Here is a tiny trained network, its code and every weight. The questions are about switching its units off for an input and a target symbol, where a switched-off unit gives its printed mean instead of its output.

import numpy as np


def w(rows, s, z=0):
    codes = np.array(rows[::2]) - 128.0
    scale = np.full(codes.shape[1], s)
    scale[-1] = z or s
    return codes * scale


def f(y):
    return y / 2 * (1 + np.tanh(0.7978845608 * (y + 0.044715 * y**3)))


def softmax(a):
    e = np.exp(a - a.max(-1, keepdims=True))
    return e / e.sum(-1, keepdims=True)


def log_softmax(a):
    a = a - a.max(-1, keepdims=True)
    return a - np.log(np.exp(a).sum(-1, keepdims=True))


def net(x, mask):
    ids = ['αβδεζηθμξτψ'.index(c) for c in x.split()]
    T = len(ids)
    res = E[ids] + P[:T]
    u = 0
    for l in range(2):
        q, k, v = (res @ M[l].T for M in (Q, K, V))
        z = softmax(np.where(np.tri(T) > 0, q @ k.T / 4**0.5, -1e9)) @ v
        res = res + np.where(mask[u], z, O[l][:, -1]) @ O[l][:, :-1]
        u += 1
        y = f(res @ A[l][:, :-1].T + A[l][:, -1])
        res = res + np.where(mask[u : u + 16], y, B[l][:, -1]) @ B[l][:, :-1]
        u += 16
    return log_softmax(res[-1] @ U[:, :-1].T + U[:, -1])


Q, K, V, O, A, B = {}, {}, {}, {}, {}, {}
E = w([
[167,140,51,101,156,127],'α',
[147,84,177,175,197,148],'β',
[149,70,38,125,129,179],'δ',
[130,92,147,176,78,157],'ε',
[171,146,155,181,93,217],'ζ',
[161,252,184,174,104,45],'η',
[130,110,130,207,142,207],'θ',
[104,194,117,55,129,171],'μ',
[85,228,44,151,131,196],'ξ',
[132,147,130,217,92,92],'τ',
[120,191,155,184,250,100],'ψ',
],0.017)
P = w([
[10,142,86,139,114,131],'0',
[205,238,120,84,79,165],'1',
[181,224,127,88,101,211],'2',
[227,210,50,110,85,162],'3',
[195,213,81,110,135,183],'4',
[182,211,91,106,118,180],'5',
[193,141,140,157,108,227],'6',
[199,149,122,127,81,167],'7',
[170,166,107,180,125,254],'8',
[149,212,82,105,68,188],'9',
[166,135,117,146,88,177],'10',
[128,157,92,151,96,204],'11',
[152,197,72,137,87,119],'12',
[116,150,86,141,130,194],'13',
],0.0073)
Q[0] = w([
[131,118,147,94,43,161],'0.h0',
[91,42,119,115,96,47],'0.h0',
[96,197,110,70,153,170],'0.h0',
[24,71,208,108,157,2],'0.h0',
],0.0067)
K[0] = w([
[57,76,166,185,90,118],'0.h0',
[190,111,92,125,145,209],'0.h0',
[255,199,104,155,28,137],'0.h0',
[148,70,106,137,103,221],'0.h0',
],0.0082)
V[0] = w([
[135,130,112,64,30,84],'0.h0',
[87,71,74,13,200,147],'0.h0',
[172,122,93,120,171,88],'0.h0',
[27,1,128,163,168,168],'0.h0',
],0.0094)
O[0] = w([
[77,87,185,168,46,195,124],'0.h0',
[77,155,158,63,108,162,11],'0.h0',
[72,57,255,26,214,227,125],'0.h0',
[62,182,42,129,172,193,2],'0.h0',
],0.0083,0.017)
A[0] = w([
[161,106,156,108,168,49,144],'0.n0',
[77,81,68,106,138,167,182],'0.n1',
[83,106,130,161,252,61,164],'0.n2',
[63,184,74,165,130,51,74],'0.n3',
[138,141,122,230,75,120,149],'0.n4',
[114,87,184,205,34,141,185],'0.n5',
[150,155,74,98,7,126,141],'0.n6',
[219,96,234,53,156,44,205],'0.n7',
[141,177,119,201,147,43,198],'0.n8',
[65,138,158,166,2,140,115],'0.n9',
[87,155,95,206,191,137,147],'0.n10',
[136,118,173,57,149,145,137],'0.n11',
[43,168,147,125,221,92,121],'0.n12',
[199,187,189,159,126,207,2],'0.n13',
[231,163,86,132,131,9,177],'0.n14',
[78,120,130,60,188,83,95],'0.n15',
],0.0075,0.0035)
B[0] = w([
[20,147,120,139,105,187,178],'0.n0',
[112,172,153,140,120,3,128],'0.n1',
[171,87,94,81,52,161,137],'0.n2',
[130,127,131,118,59,128,133],'0.n3',
[132,122,136,110,176,107,208],'0.n4',
[102,126,68,103,217,139,205],'0.n5',
[150,178,238,149,148,184,147],'0.n6',
[181,175,88,183,101,129,231],'0.n7',
[140,62,113,121,140,182,211],'0.n8',
[94,176,34,137,132,139,139],'0.n9',
[160,91,23,105,136,48,135],'0.n10',
[81,37,51,149,140,187,124],'0.n11',
[141,232,127,55,110,155,128],'0.n12',
[64,88,143,91,93,98,154],'0.n13',
[100,60,134,121,193,166,252],'0.n14',
[67,34,156,30,72,101,126],'0.n15',
],0.0061,0.023)
Q[1] = w([
[246,125,86,203,172,149],'1.h0',
[137,168,188,70,85,170],'1.h0',
[169,199,74,144,209,255],'1.h0',
[101,236,82,135,134,219],'1.h0',
],0.0087)
K[1] = w([
[11,67,50,156,67,2],'1.h0',
[121,130,76,160,217,95],'1.h0',
[1,195,32,43,152,56],'1.h0',
[44,51,157,90,124,87],'1.h0',
],0.0063)
V[1] = w([
[73,152,59,111,106,65],'1.h0',
[51,1,193,165,174,129],'1.h0',
[173,78,78,201,150,100],'1.h0',
[155,61,140,54,171,113],'1.h0',
],0.0081)
O[1] = w([
[23,141,73,72,36,132,223],'1.h0',
[77,36,197,105,8,168,77],'1.h0',
[106,100,2,231,42,11,248],'1.h0',
[133,7,119,86,193,40,105],'1.h0',
],0.0081,0.013)
A[1] = w([
[145,160,143,103,184,106,162],'1.n0',
[152,210,108,99,200,125,123],'1.n1',
[110,178,100,139,94,180,130],'1.n2',
[175,80,119,97,132,126,146],'1.n3',
[160,136,150,80,76,228,183],'1.n4',
[130,66,84,125,153,113,105],'1.n5',
[65,176,101,78,149,66,159],'1.n6',
[128,163,99,130,166,199,114],'1.n7',
[165,137,126,144,146,175,126],'1.n8',
[193,96,59,103,153,78,132],'1.n9',
[156,171,137,73,150,72,164],'1.n10',
[157,145,109,175,173,148,141],'1.n11',
[111,196,76,138,128,186,164],'1.n12',
[137,62,177,34,222,186,252],'1.n13',
[110,116,56,224,120,98,119],'1.n14',
[117,155,160,2,139,205,134],'1.n15',
],0.0091,0.0041)
B[1] = w([
[85,106,84,113,50,254,140],'1.n0',
[156,96,209,68,111,175,161],'1.n1',
[140,72,89,156,229,190,144],'1.n2',
[108,131,134,246,66,162,142],'1.n3',
[53,76,121,137,103,98,136],'1.n4',
[122,208,118,48,152,159,176],'1.n5',
[194,118,178,154,171,102,143],'1.n6',
[193,158,161,78,142,109,152],'1.n7',
[145,136,90,128,64,122,138],'1.n8',
[110,188,215,134,124,133,191],'1.n9',
[111,163,176,132,45,163,135],'1.n10',
[94,181,83,181,48,59,165],'1.n11',
[158,28,138,122,173,98,163],'1.n12',
[11,202,94,186,160,28,146],'1.n13',
[160,163,164,52,118,137,252],'1.n14',
[53,32,123,228,130,138,141],'1.n15',
],0.0055,0.04)
U = w([
[77,194,197,111,152,134,54],'α',
[77,173,104,81,56,180,80],'β',
[129,51,93,110,199,154,243],'δ',
[126,132,56,186,155,174,243],'ε',
[137,152,207,65,153,138,150],'ζ',
[127,222,162,229,106,174,236],'η',
[82,105,136,156,183,115,117],'θ',
[153,123,145,143,203,59,164],'μ',
[96,179,133,182,121,254,36],'ξ',
[165,104,193,177,162,119,75],'τ',
[186,146,133,141,166,212,6],'ψ',
],0.0059,0.0026)

Each question gives the input, a string of symbols that net reads in full, and the target symbol t.
The units are the heads (4 rows each of Q, K, V and O) and the neurons (one row each of A and B). Each row of codes is followed by its name. A weight is (code - 128) times the scale printed after its matrix; where a second scale follows, it is the last column's (O, A, B and U).
mask holds one flag per unit, layer by layer, with each layer's heads first. A switched-off unit (its flag False) gives its mean, the last column of its rows in O or B, instead of its output. The means were averaged over made-up inputs and are rounded, as every weight is.
A unit's drop is (log p(t) with every unit on - log p(t) with that unit switched off) / (log p(t) with every unit on - log p(t) with every unit switched off).
The circuit of an input: a set's keep is (log p(t) with only the set's units on - log p(t) with every unit switched off) / (log p(t) with every unit on - log p(t) with every unit switched off). Starting from the 12 units with the biggest drops (on a tie, the unit counted first), units are removed one at a time, each time the one whose removal leaves the highest keep (on an exact tie, the one counted first), for as long as the keep stays at least 0.8.
circuit, biggest first: the units of the circuit, biggest drop first
unit that matters most: the unit with the biggest drop
k most important neurons: the k neurons with the biggest drops, biggest first
top k neurons in layer l: the k neurons of layer l with the biggest drops, biggest first
input μ τ δ, target ξ: circuit, biggest first => (0.h0, 1.h0, 0.n14, 1.n15)
input τ α θ τ τ ζ α τ τ δ τ ψ ξ, target β: circuit, biggest first => (1.h0, 0.h0, 0.n10, 1.n14)
input α ε ε α, target θ: circuit, biggest first => (0.h0, 1.h0, 1.n13, 1.n15)
input α τ τ θ τ ε ζ, target θ: 4 most important neurons => (0.n7, 1.n13, 0.n15, 1.n14)
input ψ δ θ ψ β μ β ε α ψ, target α: circuit, biggest first => (0.h0, 1.h0, 0.n12, 1.n13)
input η η τ ζ τ τ τ ζ μ, target τ: circuit, biggest first => (1.h0, 0.h0)
input τ θ τ ξ α μ τ τ ξ ξ α θ ε β, target β: unit that matters most => 0.h0
input τ ζ τ, target β: circuit, biggest first => (1.h0, 0.h0, 0.n10, 1.n14)
input ψ η θ ζ θ τ α τ β β ψ τ, target α: 2 most important neurons => (0.n12, 0.n15)
input ψ τ ψ μ α ζ ξ, target α: 2 most important neurons => (0.n12, 0.n7)
input τ ζ ξ ξ, target β: circuit, biggest first => (1.h0, 0.h0, 1.n14)
input β β ξ θ μ, target ζ: circuit, biggest first => (0.h0, 1.h0, 0.n12)
input τ β ζ τ ε ε μ η η θ δ θ ψ, target β: top 2 neurons in layer 0 => (0.n10, 0.n2)
input η ε η τ τ η η θ η ψ ψ α, target η: unit that matters most => 0.n7
input θ β τ η ζ ξ ε η τ β τ α β ξ, target μ: 2 most important neurons => (0.n10, 0.n14)
input θ ξ θ τ δ ψ μ, target μ: 2 most important neurons => (0.n10, 1.n12)
input μ ε ε, target ξ: circuit, biggest first => (0.h0, 1.h0, 1.n15)
input β ε θ ξ θ δ τ ε ζ, target ζ: 2 most important neurons => (0.n14, 0.n12)
input ζ ψ τ δ τ τ τ μ, target η: 2 most important neurons => (1.n12, 0.n5)
input β ζ τ, target ζ: 4 most important neurons => (0.n12, 0.n14, 0.n10, 1.n1)
input θ θ ξ ζ ε ε ε, target μ: top 3 neurons in layer 1 => (1.n12, 1.n6, 1.n0)
input τ ψ η ζ τ η μ ξ α ξ μ ξ ζ α, target β: 3 most important neurons => (0.n10, 1.n14, 1.n5)
input ψ α τ τ β τ θ, target α: 3 most important neurons => (0.n12, 0.n7, 1.n13)
input μ δ η ε ζ ε μ, target η: unit that matters most => 1.n13
input μ θ ψ θ θ β, target ξ: 2 most important neurons => (1.n0, 0.n14)
input τ ζ ξ δ μ β τ α τ ε ε δ ξ τ, target β: top 2 neurons in layer 1 => (1.n14, 1.n12)
input η β ξ α δ, target η: unit that matters most => 1.n3
input θ ξ τ, target μ: top 3 neurons in layer 1 => (1.n12, 1.n6, 1.n0)
input μ η ζ τ τ δ, target η: 3 most important neurons => (1.n13, 1.n11, 0.n6)
input ε δ μ ζ, target ε: 2 most important neurons => (1.n2, 1.n9)
